Below are the code and all the weights of a small trained network. Each question names an input and a class and asks about switching units off, where a switched-off unit gives its printed mean instead of its output.

import numpy as np


def w(rows, s, z=0):
    codes = np.array(rows[::2]) - 128.0
    scale = np.full(codes.shape[1], s)
    scale[-1] = z or s
    return codes * scale


def norm(h):
    return h / np.sqrt((h * h).mean(-1, keepdims=True) + 1e-5)


def f(y):
    return y / 2 * (1 + np.tanh(0.7978845608 * (y + 0.044715 * y**3)))


def log_softmax(a):
    a = a - a.max(-1, keepdims=True)
    return a - np.log(np.exp(a).sum(-1, keepdims=True))


def net(x, mask):
    res = np.array(x, float).reshape(1, 3) / 4 @ E
    u = 0
    for l in range(3):
        y = f(norm(res) @ A[l][:, :-1].T + A[l][:, -1])
        res = res + np.where(mask[u : u + 13], y, B[l][:, -1]) @ B[l][:, :-1]
        u += 13
    return log_softmax(norm(res)[-1] @ U[:, :-1].T + U[:, -1])


A, B = {}, {}
E = w([
[124,209,142,131],'x0',
[76,96,205,66],'x1',
[71,146,185,255],'x2',
],0.0083)
A[0] = w([
[226,204,44,166,66],'0.n0',
[176,124,51,197,2],'0.n1',
[172,200,124,64,177],'0.n2',
[197,22,130,125,93],'0.n3',
[150,217,110,94,32],'0.n4',
[244,248,177,83,129],'0.n5',
[160,147,151,174,82],'0.n6',
[159,208,139,97,75],'0.n7',
[40,111,159,69,160],'0.n8',
[142,49,92,176,56],'0.n9',
[131,229,177,164,60],'0.n10',
[133,153,42,167,106],'0.n11',
[28,130,160,156,200],'0.n12',
],0.011,0.0032)
B[0] = w([
[102,195,188,20,254],'0.n0',
[167,226,215,49,194],'0.n1',
[217,91,15,107,211],'0.n2',
[254,59,116,183,195],'0.n3',
[158,75,158,239,160],'0.n4',
[131,6,166,114,216],'0.n5',
[68,97,195,162,145],'0.n6',
[214,95,106,217,155],'0.n7',
[167,246,195,57,194],'0.n8',
[237,136,226,130,170],'0.n9',
[211,32,231,173,182],'0.n10',
[81,157,209,47,193],'0.n11',
[152,107,123,80,215],'0.n12',
],0.0066,0.0059)
A[1] = w([
[85,127,132,159,40],'1.n0',
[50,127,99,171,169],'1.n1',
[186,73,130,126,87],'1.n2',
[162,16,109,133,74],'1.n3',
[126,229,148,189,4],'1.n4',
[218,158,172,132,185],'1.n5',
[102,148,198,198,192],'1.n6',
[126,113,74,155,118],'1.n7',
[98,224,62,157,116],'1.n8',
[82,251,159,75,205],'1.n9',
[113,143,156,159,105],'1.n10',
[97,169,165,199,172],'1.n11',
[143,128,69,112,71],'1.n12',
],0.012,0.0031)
B[1] = w([
[82,57,15,85,118],'1.n0',
[93,93,96,25,120],'1.n1',
[195,103,120,170,188],'1.n2',
[115,144,178,191,188],'1.n3',
[215,183,91,69,139],'1.n4',
[215,130,162,182,255],'1.n5',
[202,20,45,103,203],'1.n6',
[57,95,113,48,120],'1.n7',
[150,162,162,61,116],'1.n8',
[195,208,122,34,204],'1.n9',
[208,123,2,129,138],'1.n10',
[114,111,31,46,166],'1.n11',
[42,191,63,115,136],'1.n12',
],0.0069,0.0088)
A[2] = w([
[225,77,135,151,96],'2.n0',
[26,243,106,58,37],'2.n1',
[32,162,223,28,180],'2.n2',
[227,90,19,177,150],'2.n3',
[208,125,101,123,125],'2.n4',
[147,191,99,101,31],'2.n5',
[152,151,102,143,124],'2.n6',
[197,93,47,85,77],'2.n7',
[7,126,15,188,116],'2.n8',
[138,88,76,12,83],'2.n9',
[150,188,131,142,3],'2.n10',
[155,81,2,115,85],'2.n11',
[116,84,39,89,40],'2.n12',
],0.009,0.005)
B[2] = w([
[87,140,155,163,244],'2.n0',
[255,138,153,129,127],'2.n1',
[198,219,139,75,154],'2.n2',
[87,112,158,101,254],'2.n3',
[67,154,152,155,220],'2.n4',
[153,117,141,88,124],'2.n5',
[52,154,161,106,137],'2.n6',
[65,100,108,133,197],'2.n7',
[95,42,115,76,123],'2.n8',
[131,116,80,122,168],'2.n9',
[96,168,121,153,115],'2.n10',
[69,66,136,94,163],'2.n11',
[93,49,92,83,127],'2.n12',
],0.0097,0.0088)
U = w([
[199,145,178,41,253],'0',
[79,7,104,68,253],'1',
[222,24,216,194,164],'2',
[139,129,231,152,158],'3',
[58,197,131,181,3],'4',
[153,134,146,189,3],'5',
[42,180,99,110,3],'6',
[47,160,77,132,3],'7',
],0.014,0.0054)

Each question gives the input, the list of numbers given to net, and the class t.
The units are the neurons (one row each of A and B). Each row of codes is followed by its name. A weight is (code - 128) times the scale printed after its matrix; where a second scale follows, it is the last column's (A, B and U).
mask holds one flag per neuron, layer by layer. A switched-off neuron (its flag False) gives its mean, the last column of its row in B, instead of its output. The means were averaged over made-up inputs and are rounded, as every weight is.
A unit's drop is (log p(t) with every unit on - log p(t) with that unit switched off) / (log p(t) with every unit on - log p(t) with every unit switched off).
The circuit of an input: a set's keep is (log p(t) with only the set's units on - log p(t) with every unit switched off) / (log p(t) with every unit on - log p(t) with every unit switched off). Starting from the 12 units with the biggest drops (on a tie, the unit counted first), units are removed one at a time, each time the one whose removal leaves the highest keep (on an exact tie, the one counted first), for as long as the keep stays at least 0.8.
units of the circuit, in order: the units of the circuit, biggest drop first
most important unit: the unit with the biggest drop
k most important neurons: the k neurons with the biggest drops, biggest first
k most important neurons of layer l: the k neurons of layer l with the biggest drops, biggest first
drop when u is switched off: that unit's drop, to one decimal
input [-6,-7,-1], class 0: units of the circuit, in order : [0.n1]
input [4,-5,-6], class 1: units of the circuit, in order : [0.n5, 0.n8, 0.n9, 2.n7]
input [0,6,7], class 1: 4 most important neurons of layer 0 : [0.n0, 0.n1, 0.n11, 0.n9]
input [7,-8,5], class 0: units of the circuit, in order : [0.n0, 1.n4]
input [0,6,6], class 0: 2 most important neurons : [0.n8, 0.n12]
input [4,6,4], class 0: 2 most important neurons : [0.n8, 0.n3]
input [2,-2,-2], class 3: 2 most important neurons of layer 2 : [2.n0, 2.n9]
input [4,1,-5], class 1: 2 most important neurons of layer 0 : [0.n2, 0.n10]
input [4,-3,1], class 2: 2 most important neurons : [0.n10, 0.n5]
input [-3,-3,-2], class 3: 3 most important neurons of layer 1 : [1.n5, 1.n11, 1.n6]
input [8,-7,-2], class 2: 4 most important neurons : [0.n5, 0.n4, 0.n7, 0.n10]
input [8,-8,8], class 0: 2 most important neurons : [0.n0, 1.n4]
input [0,-8,8], class 0: 4 most important neurons : [0.n1, 0.n5, 1.n4, 1.n9]
input [-4,-6,-1], class 0: most important neuron : [0.n0]
input [2,5,4], class 0: 2 most important neurons : [0.n8, 0.n3]
input [-4,3,-3], class 2: 2 most important neurons : [0.n3, 0.n0]
input [-3,-4,-5], class 1: 2 most important neurons of layer 1 : [1.n9, 1.n12]
input [-8,-2,-5], class 2: 2 most important neurons of layer 0 : [0.n3, 0.n9]
input [-6,-6,8], class 1: 2 most important neurons of layer 1 : [1.n11, 1.n6]
input [6,-1,-8], class 1: most important unit : 0.n2
input [5,2,3], class 2: drop when 0.n10 is switched off : 3.0
input [7,2,0], class 2: drop when 0.n5 is switched off : 0.0
input [4,0,3], class 2: drop when 0.n10 is switched off : 4.0
input [-1,3,5], class 1: drop when 0.n1 is switched off : 0.1
